Here is a tiny trained network, its code and every weight. The questions are about switching its units off for an input and a class, where a switched-off unit gives its printed mean instead of its output.

import numpy as np


def w(rows, s, z=0):
    codes = np.array(rows[::2]) - 128.0
    scale = np.full(codes.shape[1], s)
    scale[-1] = z or s
    return codes * scale


def f(y):
    return np.maximum(y, 0)


def log_softmax(a):
    a = a - a.max(-1, keepdims=True)
    return a - np.log(np.exp(a).sum(-1, keepdims=True))


def net(x, mask):
    res = np.array(x, float).reshape(1, 7) / 4 @ E
    y = f(res @ A[0][:, :-1].T + A[0][:, -1])
    res = res + np.where(mask, y, B[0][:, -1]) @ B[0][:, :-1]
    return log_softmax(res[-1] @ U[:, :-1].T + U[:, -1])


A, B = {}, {}
E = w([
[155,68,125,36,169,104],'x0',
[1,57,180,154,37,189],'x1',
[157,189,62,47,123,182],'x2',
[172,40,215,143,234,190],'x3',
[159,49,154,129,58,110],'x4',
[42,142,171,20,153,108],'x5',
[100,36,31,186,183,129],'x6',
],0.0079)
A[0] = w([
[2,131,218,95,186,210,175],'N1',
[55,161,103,86,74,127,161],'N2',
[225,155,139,40,136,207,210],'N3',
[169,132,191,89,124,206,253],'N4',
[78,244,52,164,118,152,155],'N5',
[187,70,186,127,64,50,71],'N6',
[172,124,83,103,215,61,144],'N7',
[193,96,19,150,232,85,156],'N8',
[184,87,153,120,156,10,211],'N9',
[133,250,104,77,137,21,201],'N10',
[161,163,132,139,36,64,193],'N11',
[94,105,74,145,38,173,196],'N12',
[24,133,160,69,54,83,221],'N13',
[95,80,96,218,138,125,230],'N14',
],0.009,0.004)
B[0] = w([
[2,101,88,168,100,160,232],'N1',
[123,82,22,74,135,24,192],'N2',
[137,211,73,101,139,199,236],'N3',
[117,182,69,173,35,231,215],'N4',
[189,155,173,139,118,26,206],'N5',
[138,119,209,70,23,147,185],'N6',
[133,109,186,4,233,136,219],'N7',
[150,111,139,161,252,140,243],'N8',
[93,92,208,66,135,200,211],'N9',
[125,222,214,84,132,81,246],'N10',
[169,158,170,92,79,108,204],'N11',
[179,59,91,146,93,61,199],'N12',
[94,85,99,63,84,91,232],'N13',
[225,8,146,212,52,158,213],'N14',
],0.0078,0.011)
U = w([
[219,69,119,251,101,126,119],'0',
[12,114,135,141,116,198,149],'1',
[185,174,147,102,108,45,177],'2',
[150,91,216,97,80,145,190],'3',
[223,196,68,89,124,206,75],'4',
[157,42,19,45,108,71,83],'5',
[100,160,196,66,185,124,4],'6',
[183,56,135,111,204,147,203],'7',
],0.012,0.0039)

Each question gives the input, the list of numbers given to net, and the class t.
The units are the neurons (one row each of A and B). Each row of codes is followed by its name. A weight is (code - 128) times the scale printed after its matrix; where a second scale follows, it is the last column's (A, B and U).
mask holds one flag per neuron, in row order. A switched-off neuron (its flag False) gives its mean, the last column of its row in B, instead of its output. The means were averaged over made-up inputs and are rounded, as every weight is.
A unit's drop is (log p(t) with every unit on - log p(t) with that unit switched off) / (log p(t) with every unit on - log p(t) with every unit switched off).
The circuit of an input: a set's keep is (log p(t) with only the set's units on - log p(t) with every unit switched off) / (log p(t) with every unit on - log p(t) with every unit switched off). Starting from the 12 units with the biggest drops (on a tie, the unit counted first), units are removed one at a time, each time the one whose removal leaves the highest keep (on an exact tie, the one counted first), for as long as the keep stays at least 0.8.
units of the circuit, in order: the units of the circuit, biggest drop first
k most important neurons: the k neurons with the biggest drops, biggest first
drop of u: that unit's drop, to one decimal
input [-3,0,-7,3,1,-2,1], class 0: units of the circuit, in order => N14
input [3,-2,-7,-3,2,4,3], class 3: units of the circuit, in order => N9, N2
input [-7,5,-1,-1,8,4,-6], class 5: units of the circuit, in order => N2, N13
input [8,5,-7,-4,-3,0,-8], class 5: units of the circuit, in order => N13, N2
input [3,4,1,0,-8,3,6], class 5: 2 most important neurons => N4, N9
input [7,-6,2,1,-4,-5,2], class 6: units of the circuit, in order => N14, N7
input [5,-2,-3,1,-1,3,2], class 6: 2 most important neurons => N14, N12
input [-8,-7,-6,3,2,-6,-7], class 3: units of the circuit, in order => N9, N6
input [2,-6,-6,-7,-1,-8,4], class 7: units of the circuit, in order => N8, N7
input [6,4,-1,8,7,-3,5], class 0: 3 most important neurons => N14, N7, N10
input [5,4,-6,-2,0,7,2], class 5: 4 most important neurons => N13, N2, N4, N10
input [1,8,-7,1,7,3,6], class 0: 4 most important neurons => N14, N7, N12, N10
input [-7,3,-5,-7,-8,-6,0], class 0: 3 most important neurons => N14, N7, N12
input [-1,-8,0,2,-6,3,-6], class 6: units of the circuit, in order => N7
input [2,-1,-1,0,3,8,0], class 1: 3 most important neurons => N1, N12, N5
input [-2,4,0,-7,-6,-1,-5], class 2: 2 most important neurons => N5, N10
input [-7,5,-3,-6,6,6,2], class 5: drop of N10 => 0.0
input [-4,-5,8,-4,-5,0,6], class 2: drop of N5 => 0.6
input [-3,-4,-1,-6,-8,3,4], class 2: drop of N5 => 0.7
input [-1,8,5,-7,-2,1,-7], class 5: most important neuron => N2
